Here is a tiny trained network, its code and every weight. The questions are about switching its units off for an input and a target symbol, where a switched-off unit gives its printed mean instead of its output.

import numpy as np


def w(rows, s, z=0):
    codes = np.array(rows[::2]) - 128.0
    scale = np.full(codes.shape[1], s)
    scale[-1] = z or s
    return codes * scale


def f(y):
    return y / 2 * (1 + np.tanh(0.7978845608 * (y + 0.044715 * y**3)))


def softmax(a):
    e = np.exp(a - a.max(-1, keepdims=True))
    return e / e.sum(-1, keepdims=True)


def log_softmax(a):
    a = a - a.max(-1, keepdims=True)
    return a - np.log(np.exp(a).sum(-1, keepdims=True))


def net(x, mask):
    ids = ['βζηθλμπστφψ'.index(c) for c in x.split()]
    T = len(ids)
    res = E[ids] + P[:T]
    r = res
    for j in range(3):
        rows = slice(2 * j, 2 * j + 2)
        q, k, v = (r @ M[0][rows].T for M in (Q, K, V))
        z = softmax(np.where(np.tri(T) > 0, q @ k.T / 2**0.5, -1e9)) @ v
        o = O[0][rows]
        res = res + np.where(mask[j], z, o[:, -1]) @ o[:, :-1]
    y = f(res @ A[0][:, :-1].T + A[0][:, -1])
    res = res + np.where(mask[3:19], y, B[0][:, -1]) @ B[0][:, :-1]
    return log_softmax(res[-1] @ U[:, :-1].T + U[:, -1])


Q, K, V, O, A, B = {}, {}, {}, {}, {}, {}
E = w([
[177,118,97],'β',
[151,99,119],'ζ',
[191,115,119],'η',
[123,150,118],'θ',
[185,172,103],'λ',
[207,156,130],'μ',
[146,112,68],'π',
[212,69,138],'σ',
[174,48,176],'τ',
[126,6,120],'φ',
[60,109,60],'ψ',
],0.016)
P = w([
[178,121,4],'0',
[161,94,136],'1',
[148,95,118],'2',
[127,98,113],'3',
[134,102,100],'4',
[135,99,97],'5',
[149,104,88],'6',
[150,109,82],'7',
[144,103,69],'8',
[158,108,63],'9',
[156,119,63],'10',
],0.013)
Q[0] = w([
[129,87,144],'head 1',
[167,102,37],'head 1',
[6,25,181],'head 2',
[210,120,175],'head 2',
[92,196,212],'head 3',
[140,193,214],'head 3',
],0.013)
K[0] = w([
[179,138,105],'head 1',
[154,92,41],'head 1',
[40,153,198],'head 2',
[203,112,156],'head 2',
[69,82,223],'head 3',
[151,117,247],'head 3',
],0.014)
V[0] = w([
[47,116,35],'head 1',
[162,253,169],'head 1',
[222,133,91],'head 2',
[107,143,68],'head 2',
[124,43,179],'head 3',
[209,70,161],'head 3',
],0.015)
O[0] = w([
[83,67,238,182],'head 1',
[83,213,88,56],'head 1',
[76,119,93,254],'head 2',
[95,91,193,167],'head 2',
[186,49,70,48],'head 3',
[1,86,48,163],'head 3',
],0.011,0.016)
A[0] = w([
[129,93,78,110],'neuron 1',
[75,93,124,93],'neuron 2',
[174,128,127,142],'neuron 3',
[255,37,17,108],'neuron 4',
[26,152,45,132],'neuron 5',
[87,240,180,154],'neuron 6',
[177,115,81,250],'neuron 7',
[244,111,201,75],'neuron 8',
[94,144,142,60],'neuron 9',
[150,63,88,121],'neuron 10',
[198,185,193,80],'neuron 11',
[153,63,185,72],'neuron 12',
[111,188,193,255],'neuron 13',
[207,110,111,77],'neuron 14',
[66,161,158,98],'neuron 15',
[103,183,6,200],'neuron 16',
],0.0077,0.0079)
B[0] = w([
[143,158,117,150],'neuron 1',
[127,150,139,208],'neuron 2',
[125,78,152,118],'neuron 3',
[110,167,158,162],'neuron 4',
[146,150,106,250],'neuron 5',
[161,134,152,167],'neuron 6',
[247,122,209,149],'neuron 7',
[90,158,79,156],'neuron 8',
[110,127,139,129],'neuron 9',
[139,119,153,169],'neuron 10',
[3,154,91,131],'neuron 11',
[108,156,67,198],'neuron 12',
[241,208,117,214],'neuron 13',
[16,121,163,122],'neuron 14',
[129,136,183,175],'neuron 15',
[185,144,122,191],'neuron 16',
],0.0081,0.011)
U = w([
[18,143,115,96],'β',
[117,92,118,151],'ζ',
[62,122,46,59],'η',
[235,133,139,198],'θ',
[106,207,148,145],'λ',
[100,173,44,128],'μ',
[84,124,195,97],'π',
[138,95,2,72],'σ',
[208,116,74,202],'τ',
[121,60,130,2],'φ',
[132,175,125,197],'ψ',
],0.0093,0.0089)

Each question gives the input, a string of symbols that net reads in full, and the target symbol t.
The units are the heads (2 rows each of Q, K, V and O) and the neurons (one row each of A and B). Each row of codes is followed by its name. A weight is (code - 128) times the scale printed after its matrix; where a second scale follows, it is the last column's (O, A, B and U).
mask holds one flag per unit, heads first, then neurons. A switched-off unit (its flag False) gives its mean, the last column of its rows in O or B, instead of its output. The means were averaged over made-up inputs and are rounded, as every weight is.
A unit's drop is (log p(t) with every unit on - log p(t) with that unit switched off) / (log p(t) with every unit on - log p(t) with every unit switched off).
The circuit of an input: a set's keep is (log p(t) with only the set's units on - log p(t) with every unit switched off) / (log p(t) with every unit on - log p(t) with every unit switched off). Starting from the 12 units with the biggest drops (on a tie, the unit counted first), units are removed one at a time, each time the one whose removal leaves the highest keep (on an exact tie, the one counted first), for as long as the keep stays at least 0.8.
circuit, biggest first: the units of the circuit, biggest drop first
unit that matters most: the unit with the biggest drop
which heads matter: for each layer, one digit per head in row order, 1 if its drop is at least 0.15 and else 0, layers parted by /
drop of u: that unit's drop, to one decimal
input λ λ σ ζ ψ ψ, target π: unit that matters most -> head 2
input β θ λ, target β: which heads matter -> 011
input τ ζ σ β λ μ θ, target τ: circuit, biggest first -> [head 1; neuron 7; neuron 16; head 3]
input σ π σ σ η η, target σ: which heads matter -> 001
input β β θ λ β λ β β, target β: circuit, biggest first -> [head 2; head 3; neuron 13]
input π λ θ π λ, target π: circuit, biggest first -> [head 1; head 2]
input σ λ η η β ζ θ, target σ: which heads matter -> 101
input θ λ τ ζ φ η ζ η φ θ, target θ: circuit, biggest first -> [head 3; head 1]
input φ θ π, target φ: circuit, biggest first -> [head 1; head 3]
input ψ λ π, target π: which heads matter -> 100
input τ β η, target τ: circuit, biggest first -> [head 1; neuron 7; head 3]
input θ μ ψ τ ζ λ, target θ: circuit, biggest first -> [head 3; neuron 13]
input τ λ λ, target τ: drop of head 1 -> 0.8
input σ θ λ θ σ λ β, target σ: drop of head 2 -> 0.1
input σ β τ λ θ φ β, target σ: circuit, biggest first -> [head 3]
input σ φ λ σ λ θ θ σ β ζ, target σ: drop of neuron 4 -> -0.1
